Below is a small trained network, with its code and all its weights. Each question gives an input and a class and asks what happens when units are switched off, that is, made to give their printed mean instead of their output.

import numpy as np


def w(rows, s, z=0):
    codes = np.array(rows[::2]) - 128.0
    scale = np.full(codes.shape[1], s)
    scale[-1] = z or s
    return codes * scale


def norm(h):
    return h / np.sqrt((h * h).mean(-1, keepdims=True) + 1e-5)


def f(y):
    return y / 2 * (1 + np.tanh(0.7978845608 * (y + 0.044715 * y**3)))


def log_softmax(a):
    a = a - a.max(-1, keepdims=True)
    return a - np.log(np.exp(a).sum(-1, keepdims=True))


def net(x, mask):
    res = np.array(x, float).reshape(1, 4) / 4 @ E
    u = 0
    for l in range(2):
        y = f(norm(res) @ A[l][:, :-1].T + A[l][:, -1])
        res = res + np.where(mask[u : u + 16], y, B[l][:, -1]) @ B[l][:, :-1]
        u += 16
    return log_softmax(norm(res)[-1] @ U[:, :-1].T + U[:, -1])


A, B = {}, {}
E = w([
[176,205,60,254,215,40],'x0',
[127,129,129,130,129,129],'x1',
[110,1,66,138,216,173],'x2',
[87,206,20,92,114,215],'x3',
],0.0067)
A[0] = w([
[79,25,91,110,177,72,94],'L0N1',
[52,157,123,181,159,229,133],'L0N2',
[140,80,213,175,123,107,77],'L0N3',
[113,91,85,108,144,111,41],'L0N4',
[104,147,92,187,192,91,126],'L0N5',
[45,161,94,118,97,167,113],'L0N6',
[88,133,64,185,218,115,115],'L0N7',
[159,42,159,153,95,88,127],'L0N8',
[89,100,103,115,172,136,36],'L0N9',
[101,136,93,205,129,64,156],'L0N10',
[193,134,84,58,95,105,117],'L0N11',
[147,125,127,76,80,184,78],'L0N12',
[65,117,129,133,124,119,60],'L0N13',
[69,65,134,93,100,124,109],'L0N14',
[175,188,161,135,2,77,3],'L0N15',
[113,44,150,118,134,215,106],'L0N16',
],0.0095,0.0042)
B[0] = w([
[254,133,63,116,52,186,211],'L0N1',
[152,70,43,84,94,45,191],'L0N2',
[88,60,38,158,111,97,210],'L0N3',
[142,169,170,138,92,225,121],'L0N4',
[90,133,179,43,133,177,242],'L0N5',
[94,104,87,130,75,67,194],'L0N6',
[102,158,206,113,168,85,255],'L0N7',
[57,163,66,93,78,48,221],'L0N8',
[210,147,118,118,107,187,131],'L0N9',
[149,124,159,82,142,99,242],'L0N10',
[121,83,146,88,124,101,138],'L0N11',
[73,134,163,143,162,60,184],'L0N12',
[159,153,149,189,158,120,108],'L0N13',
[86,205,158,112,183,118,195],'L0N14',
[233,187,102,53,64,154,230],'L0N15',
[118,134,219,76,165,123,233],'L0N16',
],0.0067,0.0047)
A[1] = w([
[129,137,134,84,107,49,251],'L1N1',
[95,171,83,96,156,114,153],'L1N2',
[161,133,132,163,124,108,37],'L1N3',
[160,132,123,114,191,177,99],'L1N4',
[149,80,131,122,213,167,129],'L1N5',
[251,118,118,121,94,210,188],'L1N6',
[167,73,199,168,90,94,75],'L1N7',
[150,101,61,118,99,117,202],'L1N8',
[163,149,159,185,145,93,87],'L1N9',
[138,84,113,110,166,166,49],'L1N10',
[158,147,136,166,186,116,74],'L1N11',
[125,68,112,125,171,159,139],'L1N12',
[128,134,194,100,158,154,226],'L1N13',
[149,174,82,159,188,115,238],'L1N14',
[158,155,105,139,169,109,76],'L1N15',
[173,89,107,162,168,186,103],'L1N16',
],0.014,0.003)
B[1] = w([
[179,119,122,181,203,136,249],'L1N1',
[152,40,127,168,124,130,171],'L1N2',
[133,125,125,95,108,180,127],'L1N3',
[142,141,133,112,135,99,142],'L1N4',
[152,212,155,139,70,107,153],'L1N5',
[226,172,92,96,173,70,161],'L1N6',
[63,26,25,113,31,215,147],'L1N7',
[153,56,70,144,186,37,163],'L1N8',
[93,105,151,73,77,136,144],'L1N9',
[192,143,207,175,76,106,138],'L1N10',
[67,150,156,85,136,115,143],'L1N11',
[179,206,164,126,2,110,144],'L1N12',
[110,153,120,122,232,68,172],'L1N13',
[41,47,188,49,49,144,164],'L1N14',
[110,101,139,78,140,122,144],'L1N15',
[189,230,107,105,76,100,133],'L1N16',
],0.0077,0.014)
U = w([
[150,112,110,80,190,37,246],'0',
[201,191,130,99,49,104,169],'1',
[9,119,220,62,162,112,118],'2',
[85,11,12,134,76,112,101],'3',
[155,154,88,177,253,130,36],'4',
[71,169,111,183,126,237,2],'5',
[63,173,126,240,110,236,31],'6',
],0.013,0.0061)

Each question gives the input, the list of numbers given to net, and the class t.
The units are the neurons (one row each of A and B). Each row of codes is followed by its name. A weight is (code - 128) times the scale printed after its matrix; where a second scale follows, it is the last column's (A, B and U).
mask holds one flag per neuron, layer by layer. A switched-off neuron (its flag False) gives its mean, the last column of its row in B, instead of its output. The means were averaged over made-up inputs and are rounded, as every weight is.
A unit's drop is (log p(t) with every unit on - log p(t) with that unit switched off) / (log p(t) with every unit on - log p(t) with every unit switched off).
The circuit of an input: a set's keep is (log p(t) with only the set's units on - log p(t) with every unit switched off) / (log p(t) with every unit on - log p(t) with every unit switched off). Starting from the 12 units with the biggest drops (on a tie, the unit counted first), units are removed one at a time, each time the one whose removal leaves the highest keep (on an exact tie, the one counted first), for as long as the keep stays at least 0.8.
circuit, biggest first: the units of the circuit, biggest drop first
k most important neurons: the k neurons with the biggest drops, biggest first
top k neurons in layer l: the k neurons of layer l with the biggest drops, biggest first
drop when u is switched off: that unit's drop, to one decimal
input [6,2,4,4], class 2: circuit, biggest first => L0N7, L1N14
input [6,-6,-3,7], class 3: most important neuron => L1N2
input [-8,-1,8,-7], class 1: circuit, biggest first => L0N1, L1N12, L1N10
input [6,0,-5,5], class 2: circuit, biggest first => L1N14, L0N1, L1N6
input [8,-1,5,7], class 2: circuit, biggest first => L1N14, L0N7
input [2,1,0,4], class 3: top 2 neurons in layer 1 => L1N2, L1N13
input [5,1,1,7], class 3: 2 most important neurons => L0N2, L1N2
input [0,0,7,-7], class 1: 2 most important neurons => L0N1, L1N12
input [-4,3,-3,5], class 3: top 3 neurons in layer 0 => L0N7, L0N6, L0N10
input [3,-3,-1,4], class 3: 3 most important neurons => L1N2, L0N16, L0N2
input [-4,-3,5,3], class 1: 2 most important neurons => L0N8, L1N12
input [6,-1,2,0], class 2: drop when L1N14 is switched off => 0.1
input [2,-2,0,1], class 4: drop when L0N10 is switched off => -0.1
input [4,2,4,-8], class 3: circuit, biggest first => L1N7
input [0,-3,5,1], class 1: drop when L0N4 is switched off => 0.0
input [8,0,-1,0], class 2: drop when L1N14 is switched off => 0.1
